Each row has a name. After each piece below comes the name of the row it's from, unless a question asks for something else. Each question is about the rows just above it.

L: [ 36.1 -55.0  10.8  -6.0  33.3  13.6]
E: [-44.6  -0.5  -0.3 -15.9   8.2  -3.8]
G: [ 21.5  84.8  -6.5  24.9 -35.2 -40.2]
T: [ -0.1  -2.0   0.6   1.2  28.4 -41.0]
N: [ 0.3 -0.4 -0.3 -0.3  1.0 -1.7]
R: [ 37.0 -55.2   9.7  -4.1  33.4  12.2]
V: [ -0.3 -44.7  -3.8  -0.5   8.2 -15.9]
X: [ 0.5 -1.4  1.5 -1.5  1.7  0.2]
A: [ 1.5 -1.5 -1.5  0.6  1.3  1.0]
U: [-0.3  0.3 -0.3  1.0 -0.5 -1.7]
F: [  5.2 -38.3  24.0 -25.1  33.4   0.9]
Number of entries in [  5.2 -38.3  24.0 -25.1  33.4   0.9]: -> 6
Which row holds these entries in another order? [-1.5 -1.5  0.6  1.0  1.3  1.5] -> A
Put [-0.3  0.3 -0.5 -0.3  1.0 -1.7] back in order: which row is it? -> U
[-44.7 -15.9  -3.8  -0.5  -0.3   8.2] is which row reordered? -> V

C: [ -2.4   6.9  14.5 -61.7 -29.7  -1.8 -15.3 -14.7  24.3 -40.2   1.1   6.3
  17.6   6.0   5.4 -61.7 -36.8   4.9]
H: [  6.3  14.5 -15.3 -61.7 -36.8 -61.7  24.3   1.1  -1.8   6.0 -29.7   4.8
 -40.2   5.4  -2.4  17.6 -14.7   6.9]
J: [-23.6 -29.0  16.3  76.3   5.8 -45.9 -53.9  50.2  -8.7 -53.4 -25.3 -64.8
  40.9  -2.8 -70.3   0.0  33.6 -14.3]
K: [  4.1 -22.0  15.1   4.4  11.4  -4.8  61.3  11.3  26.0  30.5  -1.7   4.3
 -26.4  -4.4  -0.6   6.5 -10.5  -0.1]
Count the entries of [ -2.4   6.9  14.5 -61.7 -29.7]: -> 5
[-61.7 -61.7 -40.2 -36.8 -29.7 -15.3 -14.7  -2.4  -1.8   1.1   4.8   5.4
   6.0   6.3   6.9  14.5  17.6  24.3] is which row reordered? -> H

D: [-32.4 -28.7 -34.3 -29.2 -28.9 -28.5 -33.9 -28.8 -37.8 -24.3 -35.2 -29.6
 -31.2 -30.1 -27.3 -28.8 -32.1 -28.2 -36.6 -31.2 -32.4 -33.7 -36.9 -32.7
 -28.8 -25.3 -29.4 -26.5 -29.3 -36.2 -27.5 -33.3 -33.9 -29.2 -27.0]
M: [-24.9 -61.8  -6.7 -41.9 -10.6 -19.2 -53.0 -18.5 -56.7 -13.0  -1.7 -43.4
 -29.1 -45.9  14.5 -47.1 -20.3 -18.2  -7.9 -38.5 -33.7 -30.4 -20.0 -15.1
 -64.7   3.5 -38.5 -71.6   1.1   7.7 -34.5  16.7 -10.6 -57.2   4.7]
Z: [-27.5 -33.8 -24.3 -29.3 -28.2 -28.8 -37.8 -28.9 -29.2 -29.6 -32.7 -31.2
 -26.5 -36.6 -33.9 -34.3 -31.2 -32.4 -29.4 -28.8 -29.2 -25.3 -28.7 -35.2
 -27.3 -30.1 -28.5 -28.8 -36.2 -33.9 -27.0 -32.4 -36.9 -33.3 -32.1]
W: [-24.9 -61.8  -6.7 -41.9 -10.6 -19.2 -53.0 -18.5 -56.7 -13.0  -1.7 -43.4
 -29.1 -45.9  14.5 -47.1 -20.3 -18.2  -7.9 -38.5 -33.7 -30.4 -20.0 -15.1
 -64.7   3.5 -38.5 -71.6   1.1   7.7   1.4   7.6 -70.3 -31.3 -47.8]
Put [-27.5 -28.2 -28.8 -27.0 -33.3 -33.9 -35.2 -32.4 -31.2 -31.2 -27.3 -29.4
 -36.9 -36.2 -28.7 -30.1 -32.7 -25.3 -33.8 -33.9 -32.1 -29.3 -28.8 -28.5
 -36.6 -24.3 -34.3 -37.8 -29.2 -32.4 -29.2 -28.9 -26.5 -28.8 -29.6] back in order: which row is it? -> Z
How many entries does [-32.4 -28.7 -34.3 -29.2 -28.9 -28.5 -33.9 -28.8 -37.8 -24.3 -35.2 -29.6
 -31.2 -30.1 -27.3 -28.8 -32.1 -28.2 -36.6 -31.2 -32.4 -33.7 -36.9 -32.7
 -28.8 -25.3 -29.4 -26.5 -29.3 -36.2 -27.5 -33.3] have? -> 32

fug: [ -6.8  -5.9  16.4 -10.6  52.7  30.6 -37.1  54.3  -6.3  -3.3   0.0  33.7
 -23.4  11.0   2.7 -64.2 -63.0 -12.0]
Zodon: [  0.0   0.0  52.6   8.0  73.9  34.9 -12.7  50.3  26.7 -37.2  29.0  35.1
   3.4   7.1   0.0 -51.6 -48.2  -3.8]
Loko: [  4.3 -13.0   0.0 -65.1  23.2   0.0 -53.9   0.0 -46.7 -71.5  26.4  37.9
  17.3  13.9 -57.5 -57.5 -80.5  24.6]
memeb: [  4.8  -9.1 -13.2   2.6 -39.9 -24.3  36.6 -59.0   9.5 -30.5 -31.9 -27.5
  41.2  -8.5  -3.1  59.9  52.7  21.6]
tif: [-51.6 -48.2  26.7  -3.8 -12.7  35.1  50.3   0.1  73.9  52.6  34.9   7.1
 -37.2   0.0  29.0   0.0   3.4   8.0]
guv: [-18.5 -46.4  69.1  30.1  48.8  12.8  34.1   8.3  54.4 -53.7  -1.2   0.0
  37.8  -3.2  56.7   7.4  15.6   6.9]
Count the entries of [  4.3 -13.0   0.0 -65.1  23.2   0.0 -53.9   0.0 -46.7 -71.5  26.4  37.9
  17.3  13.9 -57.5 -57.5 -80.5]: -> 17
Put [  7.1  73.9   0.0 -48.2 -12.7   3.4  29.0  35.1  50.3   8.0  -3.8  52.6
 -51.6  26.7 -37.2   0.0   0.0  34.9] back in order: which row is it? -> Zodon

